Here is a tiny trained network, its code and every weight. The questions are about switching its units off for an input and a class, where a switched-off unit gives its printed mean instead of its output.

import numpy as np


def w(rows, s, z=0):
    codes = np.array(rows[::2]) - 128.0
    scale = np.full(codes.shape[1], s)
    scale[-1] = z or s
    return codes * scale


def f(y):
    return y / 2 * (1 + np.tanh(0.7978845608 * (y + 0.044715 * y**3)))


def log_softmax(a):
    a = a - a.max(-1, keepdims=True)
    return a - np.log(np.exp(a).sum(-1, keepdims=True))


def net(x, mask):
    res = np.array(x, float).reshape(1, 5) / 4 @ E
    y = f(res @ A[0][:, :-1].T + A[0][:, -1])
    res = res + np.where(mask, y, B[0][:, -1]) @ B[0][:, :-1]
    return log_softmax(res[-1] @ U[:, :-1].T + U[:, -1])


A, B = {}, {}
E = w([
[45,61,136],'x0',
[188,217,12],'x1',
[197,114,253],'x2',
[238,27,121],'x3',
[102,233,136],'x4',
],0.0057)
A[0] = w([
[154,172,132,220],'N1',
[138,68,197,154],'N2',
[154,87,112,230],'N3',
[110,88,179,182],'N4',
[86,69,225,136],'N5',
[117,2,236,135],'N6',
[146,80,160,219],'N7',
[125,203,76,215],'N8',
[153,240,72,141],'N9',
[104,86,42,254],'N10',
[109,76,42,233],'N11',
[74,146,151,72],'N12',
[212,90,109,171],'N13',
],0.0099,0.0078)
B[0] = w([
[120,72,85,208],'N1',
[117,190,130,197],'N2',
[148,158,43,217],'N3',
[85,187,111,195],'N4',
[94,202,172,207],'N5',
[103,177,157,247],'N6',
[120,167,93,218],'N7',
[51,60,122,238],'N8',
[71,75,182,218],'N9',
[119,86,26,255],'N10',
[134,110,24,237],'N11',
[156,141,254,129],'N12',
[234,148,105,195],'N13',
],0.0093,0.0077)
U = w([
[149,108,13,150],'0',
[153,212,174,88],'1',
[237,174,108,140],'2',
[92,156,185,91],'3',
[2,135,126,161],'4',
[221,65,243,7],'5',
[199,52,181,160],'6',
[219,66,240,10],'7',
],0.0082,0.012)

Each question gives the input, the list of numbers given to net, and the class t.
The units are the neurons (one row each of A and B). Each row of codes is followed by its name. A weight is (code - 128) times the scale printed after its matrix; where a second scale follows, it is the last column's (A, B and U).
mask holds one flag per neuron, in row order. A switched-off neuron (its flag False) gives its mean, the last column of its row in B, instead of its output. The means were averaged over made-up inputs and are rounded, as every weight is.
A unit's drop is (log p(t) with every unit on - log p(t) with that unit switched off) / (log p(t) with every unit on - log p(t) with every unit switched off).
The circuit of an input: a set's keep is (log p(t) with only the set's units on - log p(t) with every unit switched off) / (log p(t) with every unit on - log p(t) with every unit switched off). Starting from the 12 units with the biggest drops (on a tie, the unit counted first), units are removed one at a time, each time the one whose removal leaves the highest keep (on an exact tie, the one counted first), for as long as the keep stays at least 0.8.
circuit, biggest first: the units of the circuit, biggest drop first
unit that matters most: the unit with the biggest drop
k most important neurons: the k neurons with the biggest drops, biggest first
drop when u is switched off: that unit's drop, to one decimal
input [4,3,8,8,3], class 2: circuit, biggest first	(N13, N8, N9)
input [8,-8,5,5,5], class 1: unit that matters most	N8
input [7,-2,2,-6,7], class 3: circuit, biggest first	(N12, N10, N11)
input [-1,3,5,8,-8], class 2: circuit, biggest first	(N13, N8)
input [8,-3,-8,-6,-3], class 0: 3 most important neurons	(N11, N10, N9)
input [3,1,3,3,1], class 2: circuit, biggest first	(N8, N9, N10)
input [4,-2,7,6,-7], class 2: 2 most important neurons	(N13, N3)
input [8,-2,-5,-3,-5], class 0: 4 most important neurons	(N11, N10, N9, N8)
input [7,2,5,6,-6], class 2: 3 most important neurons	(N13, N8, N6)
input [4,-1,8,4,7], class 1: 2 most important neurons	(N8, N10)
input [-7,7,-5,-6,8], class 4: drop when N9 is switched off	0.2
input [-5,-8,-1,6,1], class 2: drop when N8 is switched off	0.3
input [-3,4,7,2,-5], class 2: drop when N9 is switched off	0.1
input [-2,1,5,7,-6], class 2: unit that matters most	N13
